array([[605, 585, 702, 755, 624, 716, 614, 732, 524, 547, 604],
       [776, 603, 719, 626, 720,  59, 570, 690, 645, 715, 729],
       [770, 633, 659, 536, 728,  83, 631, 588, 715, 737, 669],
       [609, 629, 693, 523, 613, 701, 596, 570, 666, 759, 518],
       [721, 621, 746, 700, 666, 269, 780, 699, 564, 666, 691],
       [562, 691, 675, 739, 636, 881, 490, 645, 709, 618, 556],
       [730, 569, 690, 692, 650, 235, 616, 614, 519, 662, 499]]) result: 499

array([[5375, 4299, 6873, 5040, 5552, 5116, 4598, 5998, 7624, 6939, 6329,
        6567, 5609, 5365, 6094, 3354],
       [6569, 5332, 6397, 5108, 5479, 4733, 5573, 5878, 5782, 5753, 6253,
        6237, 5454, 5433, 6404, 4868],
       [4481, 5827, 5099, 6776, 4998, 6912, 5673, 5196, 6500, 6166, 4715,
        4808, 5224, 6091, 5206, 5607],
       [5844, 3110, 5830, 8882, 8655, 6387, 4369, 6559, 4397, 6677, 5538,
        6769, 5760, 7322, 7290, 4618],
       [6586, 4850, 6673, 3913, 6048, 3428, 6127, 5893, 4641, 5392, 6573,
        6914, 6393, 5818, 6636, 4644],
       [6348, 5888, 5562, 6418, 5129, 5788, 5651, 5541, 6083, 5521, 5667,
        5676, 4886, 5425, 5650, 5770],
       [7559, 4084, 6609, 5883, 6790, 4361, 5038, 6554, 4906, 5598, 6769,
        7229, 5679, 5940, 7244, 4758],
       [6532, 4300, 5249, 6994, 6823, 6342, 4835, 5969, 4400, 5910, 5773,
        5499, 6069, 6531, 6487, 5499],
       [3250, 7478, 4999, 3317, 3474, 6077, 6133, 4708, 7385, 5656, 4847,
        4072, 5762, 4266, 3371, 5932],
       [4720, 7001, 5675, 5613, 4040, 5997, 6176, 4956, 7337, 5685, 5102,
        5079, 4726, 5216, 4868, 5665],
       [5388, 5031, 6535, 4583, 5203, 4786, 6445, 5468, 6042, 6429, 5679,
        5876, 6559, 6238, 6655, 3983]]) result: 3983

array([[ 378,  735,  163,  794,  359,  653,  405, -377, -941],
       [ 378,  179,  477,  205,  379,  284,  370,  716,  383],
       [ 342,  268,  459,  469,  411,  476,  265,  436,  310],
       [ 350,  623,  146,  298,  320,  240,  615,  380,  347],
       [ 360,  268,  459,  205,  405,  447,  300,  380,  347]]) result: 347

array([[50, 48, 52, 48, 21, 42, 45, 33, 43, 61, 83, 70, 36, 41, 56, 54],
       [97, 40, 65, 51, 55, 73, 36, 66, 63, 74,  1, 48, 59, 51, 44, 54],
       [58, 47, 46, 56, 38, 47, 77, 30, 26, 37, 52, 51, 75, 69, 42, 57],
       [52, 48, 71, 39, 49, 76, 35, 30, 28, 40, 41, 58, 90, 66, 22, 63],
       [56, 41, 55, 56, 70, 86, 68, 58, 24, 61, 33, 76, 29, 65, 75, 47],
       [19, 32, 52, 47, 54, 56, 67, 45, 64, 60, 68, 49, 56, 60, 81, 70]]) result: 70

array([[ 37,  -3,  29,  21, -20,  14,  12,  19, -26,   7,  20],
       [  0,  40, -15,   6,  17,  22,   6, -14,  26,   7, -29],
       [  0,  10,  -7,   1,  -5,   4,  -5,  -8,  18,  -2,  -1],
       [ 13, -32,   8,  -9, -44,  -5,   3,  18,  -8,   5,  44],
       [ 31,  24,  18,  19,   6,  25,  32,  26, -24,  27,  -3],
       [ 13,  -3,  -1, -10, -22,  15,  31,  30, -15,  30,  23],
       [-15,  20, -29, -17,   9,  20,  28,  11,  26,  32,  -1],
       [ 15, -32,  12,  -6, -35, -15,  12,  35, -27,  22,  48],
       [ 23,  -8,  20,   5, -16,  21,  26,  30,  -8,  13,  33]]) result: 33

array([[6, 2, 6, 4, 2, 6, 7, 7],
       [3, 7, 2, 2, 7, 6, 7, 5],
       [6, 6, 7, 7, 7, 6, 4, 4],
       [3, 3, 6, 5, 7, 3, 3, 5],
       [6, 7, 6, 7, 6, 6, 4, 2],
       [6, 6, 5, 6, 5, 6, 6, 5],
       [8, 7, 7, 7, 5, 5, 3, 3],
       [2, 2, 3, 3, 3, 2, 1, 2],
       [5, 2, 6, 2, 1, 4, 7, 8],
       [3, 7, 3, 2, 7, 6, 7, 4]]) result: 4
---
3	0	7	4
4	1	9	6
Answer: 4

1422	9294	7437	1560	6929 Answer: 9294

3101	3634	3211	3258	3522	3685	1047
4602	3581	5103	3358	2687	1397	8067
Answer: 3358

111	104	140	88	22
163	104	109	224	204
90	57	26	217	92
Answer: 57

193	141	234	132	53	216
191	219	88	167	178	119
Answer: 88

7	9	7	1	3	2	5 Answer: 1
